Here is a tiny trained network, its code and every weight. The questions are about switching its units off for an input and a class, where a switched-off unit gives its printed mean instead of its output.

import numpy as np


def w(rows, s, z=0):
    codes = np.array(rows[::2]) - 128.0
    scale = np.full(codes.shape[1], s)
    scale[-1] = z or s
    return codes * scale


def f(y):
    return np.maximum(y, 0)


def log_softmax(a):
    a = a - a.max(-1, keepdims=True)
    return a - np.log(np.exp(a).sum(-1, keepdims=True))


def net(x, mask):
    res = np.array(x, float).reshape(1, 6) / 4 @ E
    y = f(res @ A[0][:, :-1].T + A[0][:, -1])
    res = res + np.where(mask, y, B[0][:, -1]) @ B[0][:, :-1]
    return log_softmax(res[-1] @ U[:, :-1].T + U[:, -1])


A, B = {}, {}
E = w([
[195,146,177,90,71,60,2,101],'x0',
[131,128,123,142,123,131,123,135],'x1',
[86,99,210,110,33,133,170,211],'x2',
[186,191,72,47,98,198,131,199],'x3',
[137,169,224,149,165,239,102,96],'x4',
[126,127,132,117,136,123,130,128],'x5',
],0.0075)
A[0] = w([
[153,192,215,153,156,190,117,99,97],'n0',
[143,168,19,149,211,140,78,47,34],'n1',
[86,111,122,164,165,153,211,154,86],'n2',
[192,187,55,133,214,135,113,89,3],'n3',
[80,129,74,156,196,167,199,134,96],'n4',
[102,183,237,141,160,243,113,91,110],'n5',
[146,151,212,155,169,239,113,104,105],'n6',
[68,23,185,204,163,63,118,84,51],'n7',
[112,147,178,131,145,199,108,108,54],'n8',
[50,63,187,194,144,60,152,52,29],'n9',
[99,105,95,153,171,174,216,150,103],'n10',
[94,72,220,98,36,120,163,231,48],'n11',
[147,131,200,136,142,218,90,83,111],'n12',
[175,155,3,149,230,133,96,48,56],'n13',
[50,117,79,160,173,187,226,157,116],'n14',
[63,14,211,230,169,69,111,59,44],'n15',
[176,192,96,31,93,247,115,187,95],'n16',
[173,149,79,52,128,183,124,191,54],'n17',
[78,81,217,110,24,160,174,226,77],'n18',
[169,130,53,129,228,132,80,86,39],'n19',
[103,109,11,108,77,24,155,148,84],'n20',
[170,192,84,70,144,150,135,162,56],'n21',
[128,172,183,145,158,198,118,98,76],'n22',
[57,115,210,94,6,144,177,202,55],'n23',
[198,163,181,97,85,53,6,96,100],'n24',
[123,200,206,145,158,203,124,113,92],'n25',
[115,85,52,111,106,53,139,143,58],'n26',
[177,179,43,33,89,181,138,207,104],'n27',
[189,173,70,61,99,192,144,180,64],'n28',
[113,89,41,106,98,39,157,150,51],'n29',
[212,118,204,91,55,55,22,91,105],'n30',
[70,93,88,165,155,198,230,123,105],'n31',
],0.006,0.0021)
B[0] = w([
[145,76,75,96,130,55,163,204,203],'n0',
[186,29,164,137,91,179,112,46,228],'n1',
[70,186,83,82,75,192,48,129,195],'n2',
[162,52,170,151,90,170,130,41,207],'n3',
[54,180,80,71,56,187,55,132,207],'n4',
[164,72,45,92,141,37,188,228,230],'n5',
[158,69,39,102,145,31,175,229,217],'n6',
[146,231,212,205,197,116,148,113,231],'n7',
[142,88,73,123,137,68,160,197,172],'n8',
[133,226,201,187,208,113,165,106,226],'n9',
[45,195,83,57,89,167,61,134,204],'n10',
[185,34,154,133,83,197,113,39,221],'n11',
[145,94,54,99,122,56,184,196,203],'n12',
[174,3,168,140,102,199,125,39,248],'n13',
[50,205,75,57,78,175,36,138,230],'n14',
[146,240,221,222,207,108,172,112,253],'n15',
[163,211,205,217,214,100,193,112,249],'n16',
[121,212,198,188,196,113,148,108,206],'n17',
[175,7,173,145,93,199,120,35,229],'n18',
[179,38,169,134,90,192,109,62,210],'n19',
[166,58,36,112,159,5,225,240,237],'n20',
[111,176,191,177,189,121,168,96,194],'n21',
[152,76,86,103,122,57,169,199,186],'n22',
[180,20,179,145,101,197,109,34,223],'n23',
[28,215,59,19,41,201,13,162,251],'n24',
[153,83,75,109,114,49,184,208,200],'n25',
[142,80,81,116,141,35,186,220,199],'n26',
[170,212,210,203,202,95,172,94,250],'n27',
[132,213,200,195,210,115,152,96,220],'n28',
[162,82,62,111,138,45,206,228,212],'n29',
[8,228,35,47,65,222,19,165,252],'n30',
[37,202,69,69,49,170,33,162,221],'n31',
],0.005,0.006)
U = w([
[70,204,94,65,92,172,57,146,246],'0',
[149,67,87,112,142,22,186,200,211],'1',
[136,228,223,196,190,107,160,105,1],'2',
[159,5,175,134,107,192,120,50,31],'3',
],0.014,0.00047)

Each question gives the input, the list of numbers given to net, and the class t.
The units are the neurons (one row each of A and B). Each row of codes is followed by its name. A weight is (code - 128) times the scale printed after its matrix; where a second scale follows, it is the last column's (A, B and U).
mask holds one flag per neuron, in row order. A switched-off neuron (its flag False) gives its mean, the last column of its row in B, instead of its output. The means were averaged over made-up inputs and are rounded, as every weight is.
A unit's drop is (log p(t) with every unit on - log p(t) with that unit switched off) / (log p(t) with every unit on - log p(t) with every unit switched off).
The circuit of an input: a set's keep is (log p(t) with only the set's units on - log p(t) with every unit switched off) / (log p(t) with every unit on - log p(t) with every unit switched off). Starting from the 12 units with the biggest drops (on a tie, the unit counted first), units are removed one at a time, each time the one whose removal leaves the highest keep (on an exact tie, the one counted first), for as long as the keep stays at least 0.8.
circuit, biggest first: the units of the circuit, biggest drop first
most important unit: the unit with the biggest drop
top k neurons: the k neurons with the biggest drops, biggest first
drop when u is switched off: that unit's drop, to one decimal
input [-7,-2,8,-2,3,1], class 3: top 4 neurons : n18, n23, n11, n30
input [-1,-8,-7,-8,-4,2], class 2: top 2 neurons : n15, n7
input [-4,-1,6,-4,7,4], class 1: most important unit : n5
input [7,-8,3,8,-5,-5], class 2: top 2 neurons : n27, n16
input [5,-1,1,6,-2,-3], class 2: top 3 neurons : n27, n16, n28
input [-6,6,-7,-3,5,-8], class 3: top 3 neurons : n13, n1, n30
input [-3,-3,7,3,7,6], class 1: top 3 neurons : n5, n6, n25
input [-5,1,8,3,7,4], class 3: top 3 neurons : n18, n23, n11
input [-8,-4,-4,-7,-5,0], class 0: top 3 neurons : n31, n14, n4
input [8,6,8,-6,1,5], class 0: top 3 neurons : n30, n24, n13
input [-7,5,1,8,5,-1], class 2: top 3 neurons : n16, n27, n28
input [5,5,6,-8,-6,-6], class 2: top 3 neurons : n15, n7, n9
input [-1,3,-7,-6,-2,-3], class 3: top 3 neurons : n13, n1, n19
input [-6,-7,-1,8,-1,6], class 2: circuit, biggest first : n27
input [4,8,-2,6,7,3], class 1: drop when n6 is switched off : 0.1
input [-5,-8,-5,-2,1,3], class 0: drop when n10 is switched off : 0.2
input [-8,6,-8,-3,-6,8], class 0: drop when n14 is switched off : 0.4
input [-3,-8,-7,-2,2,-7], class 3: drop when n18 is switched off : 0.0
input [2,4,-3,-6,6,-1], class 1: top 2 neurons : n5, n6
input [-5,-5,-8,-1,1,7], class 3: top neuron : n13
